Here is a tiny trained network, its code and every weight. The questions are about switching its units off for an input and a class, where a switched-off unit gives its printed mean instead of its output.

import numpy as np


def w(rows, s, z=0):
    codes = np.array(rows[::2]) - 128.0
    scale = np.full(codes.shape[1], s)
    scale[-1] = z or s
    return codes * scale


def f(y):
    return y / 2 * (1 + np.tanh(0.7978845608 * (y + 0.044715 * y**3)))


def log_softmax(a):
    a = a - a.max(-1, keepdims=True)
    return a - np.log(np.exp(a).sum(-1, keepdims=True))


def net(x, mask):
    res = np.array(x, float).reshape(1, 3) / 4 @ E
    y = f(res @ A[0][:, :-1].T + A[0][:, -1])
    res = res + np.where(mask, y, B[0][:, -1]) @ B[0][:, :-1]
    return log_softmax(res[-1] @ U[:, :-1].T + U[:, -1])


A, B = {}, {}
E = w([
[1,96,180,79,194,139,131,85,202,199],'x0',
[202,117,49,141,81,192,169,91,178,234],'x1',
[26,159,58,64,243,147,217,171,43,124],'x2',
],0.0094)
A[0] = w([
[121,85,188,152,67,85,75,140,179,160,37],'N1',
[179,194,66,168,124,144,164,202,79,87,201],'N2',
[102,150,255,106,208,84,114,110,94,83,211],'N3',
[180,80,181,163,77,99,63,116,143,97,189],'N4',
[69,75,112,137,176,129,94,95,163,178,65],'N5',
[111,169,133,80,134,148,198,198,114,121,32],'N6',
[120,148,91,86,148,183,149,114,103,115,30],'N7',
[113,150,87,110,169,116,161,151,81,160,61],'N8',
[51,71,183,65,166,169,141,73,195,133,140],'N9',
[181,133,115,96,138,164,167,93,145,188,254],'N10',
[81,137,179,182,117,112,68,153,63,63,96],'N11',
[158,158,89,127,120,169,161,156,131,197,123],'N12',
[87,161,52,92,208,113,153,209,59,140,175],'N13',
[172,139,82,153,91,56,148,144,79,95,116],'N14',
[133,166,149,96,124,76,94,145,95,84,126],'N15',
[129,152,96,91,152,187,144,93,100,104,247],'N16',
[183,72,79,94,104,171,136,95,106,205,38],'N17',
],0.0093,0.0058)
B[0] = w([
[204,149,202,134,204,67,99,93,67,165,200],'N1',
[127,188,52,128,65,84,179,142,174,172,222],'N2',
[80,87,102,144,43,211,137,89,145,120,233],'N3',
[153,138,166,64,145,133,150,73,90,209,245],'N4',
[153,194,93,242,123,70,204,174,161,76,179],'N5',
[180,172,153,175,214,111,39,82,83,77,161],'N6',
[194,123,115,184,177,78,55,55,34,58,147],'N7',
[231,175,169,170,148,102,103,53,58,149,168],'N8',
[138,210,51,184,80,55,194,153,124,140,232],'N9',
[58,41,176,116,42,171,174,117,129,107,217],'N10',
[81,71,173,170,60,146,159,44,104,43,191],'N11',
[52,101,113,182,87,170,104,84,96,48,177],'N12',
[168,141,200,91,126,140,145,59,96,199,243],'N13',
[142,189,100,147,125,68,213,125,206,134,187],'N14',
[84,149,92,161,90,190,126,101,162,103,172],'N15',
[98,118,206,71,76,159,161,116,86,198,185],'N16',
[128,99,147,203,142,163,145,40,53,1,181],'N17',
],0.0085,0.013)
U = w([
[75,68,137,181,47,197,132,90,107,42,84],'0',
[212,169,207,121,177,84,98,85,70,188,77],'1',
[138,231,46,187,87,41,186,158,187,118,104],'2',
[68,102,170,59,25,162,157,159,178,195,199],'3',
[120,82,66,83,178,109,47,182,134,79,3],'4',
[152,117,48,149,254,155,45,216,133,27,3],'5',
[121,133,49,82,174,143,46,198,132,30,3],'6',
],0.0095,0.0059)

Each question gives the input, the list of numbers given to net, and the class t.
The units are the neurons (one row each of A and B). Each row of codes is followed by its name. A weight is (code - 128) times the scale printed after its matrix; where a second scale follows, it is the last column's (A, B and U).
mask holds one flag per neuron, in row order. A switched-off neuron (its flag False) gives its mean, the last column of its row in B, instead of its output. The means were averaged over made-up inputs and are rounded, as every weight is.
A unit's drop is (log p(t) with every unit on - log p(t) with that unit switched off) / (log p(t) with every unit on - log p(t) with every unit switched off).
The circuit of an input: a set's keep is (log p(t) with only the set's units on - log p(t) with every unit switched off) / (log p(t) with every unit on - log p(t) with every unit switched off). Starting from the 12 units with the biggest drops (on a tie, the unit counted first), units are removed one at a time, each time the one whose removal leaves the highest keep (on an exact tie, the one counted first), for as long as the keep stays at least 0.8.
circuit, biggest first: the units of the circuit, biggest drop first
most important unit: the unit with the biggest drop
k most important neurons: the k neurons with the biggest drops, biggest first
drop when u is switched off: that unit's drop, to one decimal
input [0,8,6], class 0: circuit, biggest first => [N12]
input [6,-6,-7], class 1: 3 most important neurons => [N1 N4 N10]
input [6,6,-5], class 0: 4 most important neurons => [N10 N17 N2 N14]
input [8,-7,2], class 2: 3 most important neurons => [N9 N5 N10]
input [-7,7,-4], class 0: 3 most important neurons => [N17 N10 N12]
input [-1,2,3], class 3: 4 most important neurons => [N1 N4 N17 N16]
input [-4,-1,-4], class 1: 2 most important neurons => [N4 N9]
input [4,5,-4], class 0: 4 most important neurons => [N17 N10 N2 N13]
input [-1,-1,-3], class 3: 2 most important neurons => [N8 N6]
input [-7,-4,3], class 2: 2 most important neurons => [N2 N14]
input [-3,5,7], class 1: 2 most important neurons => [N13 N8]
input [8,6,7], class 2: 3 most important neurons => [N9 N5 N4]
input [-7,8,-6], class 0: 4 most important neurons => [N17 N10 N12 N9]
input [-6,7,7], class 0: most important unit => N12
input [7,7,-6], class 0: 3 most important neurons => [N10 N17 N2]
input [7,1,6], class 2: 4 most important neurons => [N9 N5 N4 N1]
input [-6,6,-8], class 1: 3 most important neurons => [N4 N1 N3]
input [3,7,-5], class 0: drop when N10 is switched off => 0.1
input [-5,-1,-2], class 2: drop when N2 is switched off => 0.0
input [6,8,0], class 0: drop when N10 is switched off => 0.2
input [7,5,2], class 2: drop when N5 is switched off => 0.4
input [-5,-1,7], class 1: circuit, biggest first => [N13]
